Here is a tiny trained network, its code and every weight. The questions are about switching its units off for an input and a target symbol, where a switched-off unit gives its printed mean instead of its output.

import numpy as np


def w(rows, s, z=0):
    codes = np.array(rows[::2]) - 128.0
    scale = np.full(codes.shape[1], s)
    scale[-1] = z or s
    return codes * scale


def f(y):
    return y / 2 * (1 + np.tanh(0.7978845608 * (y + 0.044715 * y**3)))


def softmax(a):
    e = np.exp(a - a.max(-1, keepdims=True))
    return e / e.sum(-1, keepdims=True)


def log_softmax(a):
    a = a - a.max(-1, keepdims=True)
    return a - np.log(np.exp(a).sum(-1, keepdims=True))


def net(x, mask):
    ids = ['ΞΣΩαετ'.index(c) for c in x.split()]
    T = len(ids)
    res = E[ids] + P[:T]
    r = res
    for j in range(3):
        rows = slice(4 * j, 4 * j + 4)
        q, k, v = (r @ M[0][rows].T for M in (Q, K, V))
        z = softmax(np.where(np.tri(T) > 0, q @ k.T / 4**0.5, -1e9)) @ v
        o = O[0][rows]
        res = res + np.where(mask[j], z, o[:, -1]) @ o[:, :-1]
    y = f(res @ A[0][:, :-1].T + A[0][:, -1])
    res = res + np.where(mask[3:19], y, B[0][:, -1]) @ B[0][:, :-1]
    return log_softmax(res[-1] @ U[:, :-1].T + U[:, -1])


Q, K, V, O, A, B = {}, {}, {}, {}, {}, {}
E = w([
[65,188,213,172,210,163,151,119,152,155],'Ξ',
[88,49,63,208,156,140,168,115,52,133],'Σ',
[174,177,82,80,159,128,204,97,138,177],'Ω',
[158,255,115,167,43,202,99,132,85,158],'α',
[163,111,120,154,201,76,41,181,159,204],'ε',
[53,135,70,115,96,121,133,209,202,110],'τ',
],0.0098)
P = w([
[149,86,138,126,134,151,79,86,143,86],'0',
[132,156,158,111,137,124,164,157,89,75],'1',
[55,137,146,110,111,71,107,118,117,243],'2',
[135,114,107,188,140,187,124,119,177,141],'3',
[132,167,149,127,138,116,166,164,97,74],'4',
[52,134,148,113,115,74,104,114,118,247],'5',
[129,121,79,159,142,204,93,104,167,138],'6',
[124,138,149,105,146,75,148,131,79,65],'7',
],0.013)
Q[0] = w([
[109,125,60,200,143,201,89,123,231,149],'h0',
[142,145,18,204,135,234,140,110,193,148],'h0',
[72,140,55,90,137,74,161,152,62,241],'h0',
[175,118,192,122,162,170,134,144,118,2],'h0',
[114,100,60,158,91,195,113,63,140,109],'h1',
[113,119,102,134,113,140,131,128,121,114],'h1',
[133,167,163,171,187,154,116,150,167,114],'h1',
[140,142,177,172,171,134,79,164,149,98],'h1',
[89,163,89,110,147,124,155,66,185,231],'h2',
[39,123,161,84,127,57,106,114,87,224],'h2',
[147,93,154,117,134,130,115,42,110,111],'h2',
[132,118,76,129,119,150,152,79,152,209],'h2',
],0.0099)
K[0] = w([
[134,209,75,211,54,234,8,166,112,141],'h0',
[162,221,63,181,38,255,79,99,85,178],'h0',
[215,57,44,41,101,60,82,33,77,66],'h0',
[56,189,200,180,198,141,230,197,125,158],'h0',
[94,121,84,212,63,213,61,58,167,190],'h1',
[113,141,137,168,135,143,102,122,139,149],'h1',
[205,144,110,130,152,190,136,142,158,76],'h1',
[171,128,185,160,134,191,101,176,121,62],'h1',
[152,119,94,82,110,209,46,19,207,102],'h2',
[151,60,215,52,196,36,43,17,81,49],'h2',
[120,100,145,156,162,138,128,94,85,211],'h2',
[154,104,83,153,63,218,48,50,144,141],'h2',
],0.0078)
V[0] = w([
[15,133,148,137,101,137,138,98,177,62],'h0',
[107,178,149,122,26,135,134,199,99,145],'h0',
[80,83,44,108,167,123,121,164,213,127],'h0',
[165,137,149,79,88,151,100,132,152,119],'h0',
[174,128,118,153,135,125,147,170,98,118],'h1',
[139,136,141,163,139,138,171,166,101,114],'h1',
[116,109,137,124,156,102,136,143,136,197],'h1',
[127,110,121,144,160,97,144,121,142,174],'h1',
[125,109,12,102,122,88,177,181,101,176],'h2',
[153,78,113,127,189,137,117,78,123,125],'h2',
[78,55,146,207,178,123,47,139,169,149],'h2',
[81,132,142,190,124,152,165,163,2,125],'h2',
],0.0073)
O[0] = w([
[57,154,207,54,94,131,90,156,76,121,48],'h0',
[55,147,72,86,118,87,70,56,145,122,25],'h0',
[167,45,167,91,56,209,133,156,100,139,63],'h0',
[108,110,117,146,78,78,128,119,146,179,120],'h0',
[136,99,110,82,127,119,105,84,130,147,122],'h1',
[131,100,132,91,126,127,140,79,113,128,158],'h1',
[117,185,179,125,130,101,99,137,105,85,197],'h1',
[130,168,170,117,115,131,102,132,119,97,189],'h1',
[143,68,226,133,94,121,146,140,89,61,8],'h2',
[191,122,133,175,177,193,162,198,173,156,224],'h2',
[139,75,87,93,144,253,118,153,122,153,149],'h2',
[132,159,120,101,198,108,50,137,85,27,100],'h2',
],0.0065,0.0015)
A[0] = w([
[103,174,176,157,98,141,101,136,47,17,84],'n0',
[181,113,200,119,182,152,80,223,119,110,190],'n1',
[102,154,95,28,133,103,114,142,98,177,124],'n2',
[94,109,198,115,47,52,160,134,116,162,117],'n3',
[105,75,160,97,136,74,183,154,48,37,32],'n4',
[215,186,119,68,100,156,199,126,123,51,121],'n5',
[112,157,153,128,62,189,143,161,100,135,122],'n6',
[187,31,105,174,88,205,55,191,161,39,1],'n7',
[85,159,173,23,188,126,181,150,165,48,41],'n8',
[65,64,121,11,77,170,111,144,75,207,36],'n9',
[166,109,149,144,184,168,220,80,70,28,160],'n10',
[198,171,125,133,107,76,139,100,32,78,101],'n11',
[112,112,94,4,111,71,180,185,151,64,49],'n12',
[96,179,152,100,108,3,81,103,94,129,85],'n13',
[197,70,118,170,103,193,164,138,147,165,18],'n14',
[106,118,41,70,123,77,118,108,73,20,133],'n15',
],0.0076,0.004)
B[0] = w([
[90,148,159,182,72,82,24,75,164,124,211],'n0',
[151,142,175,113,194,156,127,157,98,95,224],'n1',
[107,156,129,169,141,155,72,102,124,70,179],'n2',
[136,169,214,154,53,73,54,186,102,166,158],'n3',
[154,214,23,213,157,171,120,133,152,188,186],'n4',
[163,38,149,79,32,121,191,102,187,170,197],'n5',
[138,58,161,69,169,118,141,109,133,75,158],'n6',
[86,254,191,181,13,38,22,120,132,165,177],'n7',
[81,102,92,95,65,60,156,134,96,209,179],'n8',
[176,94,115,148,89,154,149,30,208,47,160],'n9',
[37,78,63,48,165,100,136,79,88,146,253],'n10',
[159,85,136,127,102,192,161,96,193,103,206],'n11',
[177,162,137,134,150,89,171,210,116,215,143],'n12',
[114,23,184,8,184,162,151,132,73,107,211],'n13',
[65,110,88,49,76,41,190,128,91,170,209],'n14',
[218,153,150,202,55,148,152,175,189,158,212],'n15',
],0.0069,0.0044)
U = w([
[25,138,116,47,156,92,99,102,53,121,69],'Ξ',
[198,121,163,110,225,203,144,222,95,51,252],'Σ',
[157,99,192,118,84,146,99,70,180,56,144],'Ω',
[124,173,3,229,147,158,106,80,168,130,184],'α',
[157,179,171,194,98,86,136,212,141,217,57],'ε',
[151,61,64,52,125,140,232,122,143,181,82],'τ',
],0.0048,0.0031)

Each question gives the input, a string of symbols that net reads in full, and the target symbol t.
The units are the heads (4 rows each of Q, K, V and O) and the neurons (one row each of A and B). Each row of codes is followed by its name. A weight is (code - 128) times the scale printed after its matrix; where a second scale follows, it is the last column's (O, A, B and U).
mask holds one flag per unit, heads first, then neurons. A switched-off unit (its flag False) gives its mean, the last column of its rows in O or B, instead of its output. The means were averaged over made-up inputs and are rounded, as every weight is.
A unit's drop is (log p(t) with every unit on - log p(t) with that unit switched off) / (log p(t) with every unit on - log p(t) with every unit switched off).
The circuit of an input: a set's keep is (log p(t) with only the set's units on - log p(t) with every unit switched off) / (log p(t) with every unit on - log p(t) with every unit switched off). Starting from the 12 units with the biggest drops (on a tie, the unit counted first), units are removed one at a time, each time the one whose removal leaves the highest keep (on an exact tie, the one counted first), for as long as the keep stays at least 0.8.
units of the circuit, in order: the units of the circuit, biggest drop first
unit that matters most: the unit with the biggest drop
top k neurons: the k neurons with the biggest drops, biggest first
drop when u is switched off: that unit's drop, to one decimal
input Ξ α Ω ε Σ Σ Ξ α, target Ω: unit that matters most : n0
input Ω ε Ω Σ τ, target ε: top 2 neurons : [n12; n15]
input Σ Σ Σ ε τ Ξ, target Σ: units of the circuit, in order : [h2; h0; n1]
input Σ ε Ξ ε Σ τ, target Σ: units of the circuit, in order : [h2; h0; n1; h1]
input α τ α, target Ξ: units of the circuit, in order : [n13; h0; h2]
input α α Σ τ Ξ τ, target Ξ: units of the circuit, in order : [n13; h0; h2]
input Σ Ω α Ξ Ξ α ε τ, target ε: units of the circuit, in order : [n15; n12; h2]
input Ξ Ω Ω, target α: units of the circuit, in order : [h2; n2; n13]
input Ξ α ε Ω Ω α, target α: units of the circuit, in order : [h2; n2; n9]
input τ α Σ, target Ω: units of the circuit, in order : [n9; h0; n3]
input α Ω α Ω α, target Ω: units of the circuit, in order : [h2; n0; n11]
input α Ξ α Ω Ξ, target Ξ: top 2 neurons : [n8; n13]
input ε ε ε Ξ α Σ, target τ: units of the circuit, in order : [h2; n14]
input Ω Ω Ξ τ, target Ω: top 3 neurons : [n9; n7; n6]
input ε τ α Ω Ω τ, target τ: units of the circuit, in order : [h2; h0; n14]
input ε Ω Ω τ τ ε Σ, target Ξ: unit that matters most : n7
input ε Σ Ω Ω Ω α, target τ: top 2 neurons : [n14; n6]
input Ω Σ Ξ Ω α Σ, target ε: top 2 neurons : [n3; n10]
input τ Ξ Ω Σ ε, target Σ: drop when n1 is switched off : 0.2
input α Ω α Ξ Σ Ω Ξ Σ, target α: drop when n0 is switched off : 0.2
input Ξ τ α, target α: drop when n9 is switched off : 0.2
input τ ε τ, target Ω: unit that matters most : n9
